Below are the code and all the weights of a small trained network. Each question names an input and a target symbol and asks about switching units off, where a switched-off unit gives its printed mean instead of its output.

import numpy as np


def w(rows, s, z=0):
    codes = np.array(rows[::2]) - 128.0
    scale = np.full(codes.shape[1], s)
    scale[-1] = z or s
    return codes * scale


def f(y):
    return y / 2 * (1 + np.tanh(0.7978845608 * (y + 0.044715 * y**3)))


def softmax(a):
    e = np.exp(a - a.max(-1, keepdims=True))
    return e / e.sum(-1, keepdims=True)


def log_softmax(a):
    a = a - a.max(-1, keepdims=True)
    return a - np.log(np.exp(a).sum(-1, keepdims=True))


def net(x, mask):
    ids = ['βζθξπστφψω'.index(c) for c in x.split()]
    T = len(ids)
    res = E[ids] + P[:T]
    u = 0
    for l in range(2):
        r = res
        for j in range(2):
            rows = slice(2 * j, 2 * j + 2)
            q, k, v = (r @ M[l][rows].T for M in (Q, K, V))
            z = softmax(np.where(np.tri(T) > 0, q @ k.T / 2**0.5, -1e9)) @ v
            o = O[l][rows]
            res = res + np.where(mask[u + j], z, o[:, -1]) @ o[:, :-1]
        u += 2
        y = f(res @ A[l][:, :-1].T + A[l][:, -1])
        res = res + np.where(mask[u : u + 24], y, B[l][:, -1]) @ B[l][:, :-1]
        u += 24
    return log_softmax(res[-1] @ U[:, :-1].T + U[:, -1])


Q, K, V, O, A, B = {}, {}, {}, {}, {}, {}
E = w([
[115,56,128,150],'β',
[197,105,159,93],'ζ',
[98,89,172,141],'θ',
[162,77,146,110],'ξ',
[90,122,74,87],'π',
[138,184,103,228],'σ',
[125,64,77,111],'τ',
[100,196,171,67],'φ',
[140,160,115,29],'ψ',
[4,186,180,116],'ω',
],0.014)
P = w([
[115,166,3,89],'0',
[107,20,213,150],'1',
[181,21,225,132],'2',
[196,47,218,111],'3',
[176,55,202,92],'4',
[159,68,209,79],'5',
[139,100,208,71],'6',
[143,99,184,30],'7',
[152,59,179,43],'8',
],0.0036)
Q[0] = w([
[132,157,122,179],'L0H1',
[85,114,88,91],'L0H1',
[101,111,55,251],'L0H2',
[174,101,165,131],'L0H2',
],0.017)
K[0] = w([
[134,87,74,104],'L0H1',
[136,151,229,77],'L0H1',
[90,125,95,8],'L0H2',
[110,175,127,155],'L0H2',
],0.014)
V[0] = w([
[189,103,119,99],'L0H1',
[80,176,242,140],'L0H1',
[129,76,216,137],'L0H2',
[110,2,153,74],'L0H2',
],0.0072)
O[0] = w([
[114,144,90,2,108],'L0H1',
[142,95,252,177,145],'L0H1',
[80,68,200,158,99],'L0H2',
[11,7,158,48,12],'L0H2',
],0.0064,0.0011)
A[0] = w([
[80,235,146,3,145],'L0N1',
[164,123,177,244,161],'L0N2',
[147,64,177,33,198],'L0N3',
[160,48,159,174,100],'L0N4',
[84,204,156,28,158],'L0N5',
[249,133,139,160,82],'L0N6',
[85,146,166,74,170],'L0N7',
[140,149,152,136,104],'L0N8',
[45,97,185,110,190],'L0N9',
[101,77,196,41,180],'L0N10',
[95,83,168,57,147],'L0N11',
[149,135,155,148,169],'L0N12',
[234,64,149,136,142],'L0N13',
[145,80,137,158,89],'L0N14',
[193,150,168,180,147],'L0N15',
[240,140,161,170,110],'L0N16',
[83,206,145,56,155],'L0N17',
[125,95,188,102,201],'L0N18',
[154,185,57,98,123],'L0N19',
[124,106,136,72,255],'L0N20',
[50,79,143,123,199],'L0N21',
[145,95,178,206,163],'L0N22',
[26,76,218,6,139],'L0N23',
[126,111,54,99,120],'L0N24',
],0.0066,0.007)
B[0] = w([
[246,125,173,167,159],'L0N1',
[125,153,32,151,196],'L0N2',
[147,5,54,182,230],'L0N3',
[188,163,187,195,137],'L0N4',
[220,115,169,182,160],'L0N5',
[3,146,150,97,152],'L0N6',
[176,79,165,220,166],'L0N7',
[116,143,142,118,121],'L0N8',
[112,104,143,232,202],'L0N9',
[153,37,133,191,211],'L0N10',
[146,19,149,165,173],'L0N11',
[123,172,77,192,168],'L0N12',
[19,86,137,202,173],'L0N13',
[166,147,215,132,118],'L0N14',
[66,170,61,136,177],'L0N15',
[14,175,99,135,167],'L0N16',
[213,147,161,189,152],'L0N17',
[141,70,108,232,208],'L0N18',
[196,177,99,29,145],'L0N19',
[158,36,57,197,253],'L0N20',
[96,93,114,197,204],'L0N21',
[138,184,42,170,178],'L0N22',
[164,10,179,229,210],'L0N23',
[122,116,85,28,130],'L0N24',
],0.0045,0.006)
Q[1] = w([
[68,154,179,81],'L1H1',
[141,98,208,114],'L1H1',
[98,203,142,29],'L1H2',
[223,138,60,255],'L1H2',
],0.0083)
K[1] = w([
[115,41,36,205],'L1H1',
[31,169,47,88],'L1H1',
[199,2,178,118],'L1H2',
[153,241,116,48],'L1H2',
],0.0063)
V[1] = w([
[249,149,180,125],'L1H1',
[110,155,170,176],'L1H1',
[134,166,97,81],'L1H2',
[99,174,164,133],'L1H2',
],0.014)
O[1] = w([
[247,158,165,120,194],'L1H1',
[116,174,189,147,143],'L1H1',
[162,104,43,157,254],'L1H2',
[130,167,131,193,86],'L1H2',
],0.014,0.0059)
A[1] = w([
[168,92,90,59,3],'L1N1',
[81,101,137,65,77],'L1N2',
[92,161,176,190,31],'L1N3',
[159,132,85,91,66],'L1N4',
[24,138,223,96,70],'L1N5',
[139,202,184,71,191],'L1N6',
[132,102,133,202,170],'L1N7',
[183,112,75,65,49],'L1N8',
[131,143,113,170,70],'L1N9',
[46,114,73,115,61],'L1N10',
[135,106,205,62,217],'L1N11',
[124,79,152,2,70],'L1N12',
[160,121,127,52,177],'L1N13',
[6,81,108,109,64],'L1N14',
[148,118,108,158,93],'L1N15',
[163,109,101,165,16],'L1N16',
[135,94,128,189,182],'L1N17',
[51,97,137,115,128],'L1N18',
[131,85,117,172,187],'L1N19',
[45,178,112,124,154],'L1N20',
[150,216,130,136,184],'L1N21',
[107,101,88,116,176],'L1N22',
[131,135,110,166,108],'L1N23',
[191,115,137,93,225],'L1N24',
],0.0075,0.0041)
B[1] = w([
[94,128,151,201,176],'L1N1',
[157,162,187,119,149],'L1N2',
[153,106,121,178,155],'L1N3',
[119,112,137,208,149],'L1N4',
[111,237,53,135,150],'L1N5',
[120,60,167,93,151],'L1N6',
[127,189,126,86,253],'L1N7',
[90,134,82,244,180],'L1N8',
[126,148,164,114,170],'L1N9',
[178,133,150,61,192],'L1N10',
[45,161,242,115,165],'L1N11',
[93,198,254,132,176],'L1N12',
[130,21,160,171,158],'L1N13',
[224,217,124,35,203],'L1N14',
[98,155,143,118,186],'L1N15',
[86,198,156,140,199],'L1N16',
[109,179,119,88,251],'L1N17',
[133,184,96,100,167],'L1N18',
[112,167,110,77,247],'L1N19',
[125,68,139,125,160],'L1N20',
[116,44,151,140,194],'L1N21',
[109,126,116,106,188],'L1N22',
[116,141,147,124,177],'L1N23',
[125,106,105,107,212],'L1N24',
],0.0057,0.012)
U = w([
[153,186,154,45,32],'β',
[79,11,183,175,201],'ζ',
[81,196,193,128,33],'θ',
[93,88,194,92,141],'ξ',
[106,7,62,199,35],'π',
[141,232,37,171,189],'σ',
[187,71,51,51,252],'τ',
[252,194,180,123,65],'φ',
[213,51,101,198,37],'ψ',
[62,146,183,254,145],'ω',
],0.0042,0.0046)

Each question gives the input, a string of symbols that net reads in full, and the target symbol t.
The units are the heads (2 rows each of Q, K, V and O) and the neurons (one row each of A and B). Each row of codes is followed by its name. A weight is (code - 128) times the scale printed after its matrix; where a second scale follows, it is the last column's (O, A, B and U).
mask holds one flag per unit, layer by layer, with each layer's heads first. A switched-off unit (its flag False) gives its mean, the last column of its rows in O or B, instead of its output. The means were averaged over made-up inputs and are rounded, as every weight is.
A unit's drop is (log p(t) with every unit on - log p(t) with that unit switched off) / (log p(t) with every unit on - log p(t) with every unit switched off).
The circuit of an input: a set's keep is (log p(t) with only the set's units on - log p(t) with every unit switched off) / (log p(t) with every unit on - log p(t) with every unit switched off). Starting from the 12 units with the biggest drops (on a tie, the unit counted first), units are removed one at a time, each time the one whose removal leaves the highest keep (on an exact tie, the one counted first), for as long as the keep stays at least 0.8.
circuit, biggest first: the units of the circuit, biggest drop first
most important unit: the unit with the biggest drop
k most important neurons: the k neurons with the biggest drops, biggest first
k most important neurons of layer l: the k neurons of layer l with the biggest drops, biggest first
drop of u: that unit's drop, to one decimal
input σ φ φ ω σ σ θ, target σ: most important unit	L1H2
input ξ ζ β φ, target ξ: circuit, biggest first	L1H2, L0H2
input σ φ φ, target φ: circuit, biggest first	L0H2, L1H1
input ω σ σ σ σ, target ω: circuit, biggest first	L1H1, L1H2
input ω σ ψ σ, target ω: 2 most important neurons	L1N14, L0N3
input θ φ π, target θ: 2 most important neurons of layer 1	L1N5, L1N11
input τ φ ξ, target τ: 2 most important neurons	L1N14, L0N23
input β φ β φ, target β: 3 most important neurons of layer 1	L1N14, L1N5, L1N18
input σ β β σ τ τ, target σ: 2 most important neurons	L0N20, L0N3
input σ π τ τ ψ π, target ψ: 2 most important neurons	L0N1, L0N19
input β σ ζ, target σ: 2 most important neurons of layer 0	L0N13, L0N16
input σ σ σ, target σ: 2 most important neurons of layer 0	L0N2, L0N15
input ψ σ φ π σ σ σ, target ψ: 2 most important neurons of layer 0	L0N1, L0N5
input σ τ τ ψ, target ψ: most important unit	L0H2
input τ ξ τ ξ τ, target τ: 2 most important neurons of layer 1	L1N14, L1N10
input τ φ ζ β ψ ξ β, target τ: 2 most important neurons	L1N14, L0N23
input ψ σ ξ, target ψ: 2 most important neurons	L0N1, L0N5
input π τ φ ζ τ, target π: 2 most important neurons of layer 1	L1N8, L1N1
input ω ζ ζ τ ζ β τ ξ, target ω: drop of L1H2	0.4
input π β ξ ζ φ ψ ζ, target π: drop of L0H1	0.2
input τ τ π ζ, target τ: drop of L1N13	0.0
input β ψ π, target β: most important unit	L0H2
input σ σ π, target σ: drop of L0N19	0.1
